Read these off the grid that follows.
1) What is the entry in the bottom-left corner?
2) What is the top-left entry?
3) What is the last entry, reading row by row?
4) What is the third entry on the diagonal from the top-right corner?
[[117 120 128 125 115 156 128 137 142 154 115 129]
 [117 120 128 125 115 156 128 137 142 153 115 129]
 [117 120 128 125 115 156 128 137 142 153 115 129]
 [128 128 128 128 128 128 128 128 128 128 128 128]]
1) 128
2) 117
3) 128
4) 153

Read these off the array that follows. Counting starts at 1.
1) Give the entry just right of 106.
2) Give the entry in row 1 and column 1.
3) Give the bottom entry of the column that holds the smallest entry.
4) Give the bottom-left entry.
5) Give the entry in the bottom-right corner.
6) Give the entry just left of the smallest entry.
7) Give the entry at row 2, column 1.
8) Give the minimum.
124  126  127  138  122  135  124  127  121  137  123  128  132  141  128
138  134  133  125  134  132  120  135  117  125  135  129  134  127  130
136  136  135  125  135  106  117  136  120  127  132  115  119  129  114
131  132  132  124  134  116  138  133  146  126  131  125  120  123  125
136  136  136  131  131  133  121  136  119  132  131  125  133  132  125
124  122  123  134  126  100  122  124  131  132  122  113  109  136  112
136  134  132  137  133  107  114  134  120  138  131  115  117  142  114
130  130  129  137  130  104  132  131  144  137  127  116  112  137  116
119  119  119  133  122  107  127  119  133  131  121  120  111  134  119
136  134  135  121  135  110  122  134  126  121  132  119  120  121  118
1) 117
2) 124
3) 110
4) 136
5) 118
6) 126
7) 138
8) 100

Read these off the row that follows.
1) Which number is the entry just right of 139?
2) Which number is the entry just left of 133?
115,123,106,139,133
1) 133
2) 139

Read these off the array that follows.
1) Report the entry in the bottom-right corner.
2) Report the entry directly above the largest entry.
3) Report the entry just left of 121.
4) Report the 2nd entry, reading row by row.
5) Report the bottom entry of the column that holds the largest entry.
6) Report the entry in the top-right corner.
7) Report the second largest entry.
8) Report the entry just right of 125.
[[132 126 125 117 140 127 121 111 147]
 [143 142 137 143 141 114 133 124 132]
 [149 119 133 117 115 126 127 154 141]]
1) 141
2) 124
3) 127
4) 126
5) 154
6) 147
7) 149
8) 117

data =
[[139 142 129 136 123 127 133 121 123 131]
 [136 118 121 137 113 130 142 114 127 142]
 [121 118 123 136 123 127 133 124 132 124]
 [118 131 128 120 134 129 124 135 138 113]
 [115 154 144 143 136 114 141 121 119 123]
 [116 142 145 146 139 116 134 123 122 130]
 [133 146 127 137 132 121 130 120 120 126]
 [118 128 128 121 132 130 127 135 140 114]
 [124 137 127 123 132 126 122 134 118 117]
 [101 136 152 142 142 117 136 130 131 122]]
Indices start at 1.
The entry directly above 152: 127
The entry in row 3 and column 2 -> 118
Report the bottom entry of the column that holds the smallest entry.
A: 101
The entry at row 1, column 3 is 129
The entry in the top-right corner is 131
The entry in row 1 and column 2 is 142
Report the entry in row 3 and column 1.
A: 121
Report the entry just left of 144.
A: 154
Report the entry directly above the smallest entry.
A: 124
Report the entry in row 1 and column 1.
A: 139
The entry just left of the largest entry: 115
Report the bottom-right entry.
A: 122
Report the entry at row 2, column 1.
A: 136
Report the entry directly below 154.
A: 142
Report the entry in row 2 and column 3.
A: 121
The entry just right of the smallest entry -> 136
Report the entry just right of the largest entry.
A: 144

Questions about the matrix below.
1) Give the entry in the top-right corner.
2) Give the smallest entry.
3) Give the entry in the bottom-left corner.
4) Give the smallest entry in the first row.
5) Give the entry just right of the smallest entry.
6) Give the bottom-right entry.
7) Give the top-left entry.
8) Give the second entry, reading row by row.
[[130 129 120 131 136 128 118 129 133 130 137 131]
 [118 125 127 114 116 135 131 146 124 124 122 124]
 [106 128 127 121 135 140 115 121 111 138 125 130]
 [138 138 138 133 118 137 135 132 134 122 141 124]
 [125 137 138 113 122 136 119 126 111 119 123 133]
 [132 126 116 129 143 146 132 135 135 131 129 127]
 [126 125 126 126 136 130 129 129 127 126 112 138]
 [134 140 133 132 121 137 127 129 119 124 127 129]]
1) 131
2) 106
3) 134
4) 118
5) 128
6) 129
7) 130
8) 129

Read these off the matrix that follows. Indices start at 1.
1) Find the entry in row 3 and column 1.
2) Find the entry at row 1, column 1.
3) Find the entry in the top-right corner.
4) Find the entry in row 2 and column 2.
5) Find the entry at row 1, column 3.
6) Find the entry at row 2, column 3.
7) Find the bottom entry of the column that holds the largest entry.
8) Find the entry just left of the largest entry.
array([[122, 128, 128, 116, 143, 134, 126, 123],
       [131, 136, 141, 133, 120, 128, 126, 132],
       [120, 132, 132, 118, 133, 133, 140, 135],
       [135, 135, 120, 136, 124, 126, 117, 122],
       [125, 133, 116, 149, 133, 122, 132, 120],
       [135, 130, 123, 158, 117, 118, 129, 122],
       [129, 121, 123, 127, 123, 130, 122, 142]])
1) 120
2) 122
3) 123
4) 136
5) 128
6) 141
7) 127
8) 123

M =
[[106 120 143 107 138 117]
 [125 133 118 139 142 157]
 [136 121 121 127 121 119]
 [126 123 127 121 127 119]
 [127 140 105 113 151 113]]
The first entry in reading order? 106
The smallest entry? 105
The top-right entry is 117
The last entry of the largest entry's row? 157
The entry just left of 123? 126
The 2nd entry, reading row by row? 120
The largest entry in the first row: 143
The last entry, reading row by row? 113
The third smallest entry: 107
The entry directly below 126? 127
The 3rd entry on the diagonal from the top-right corner is 127
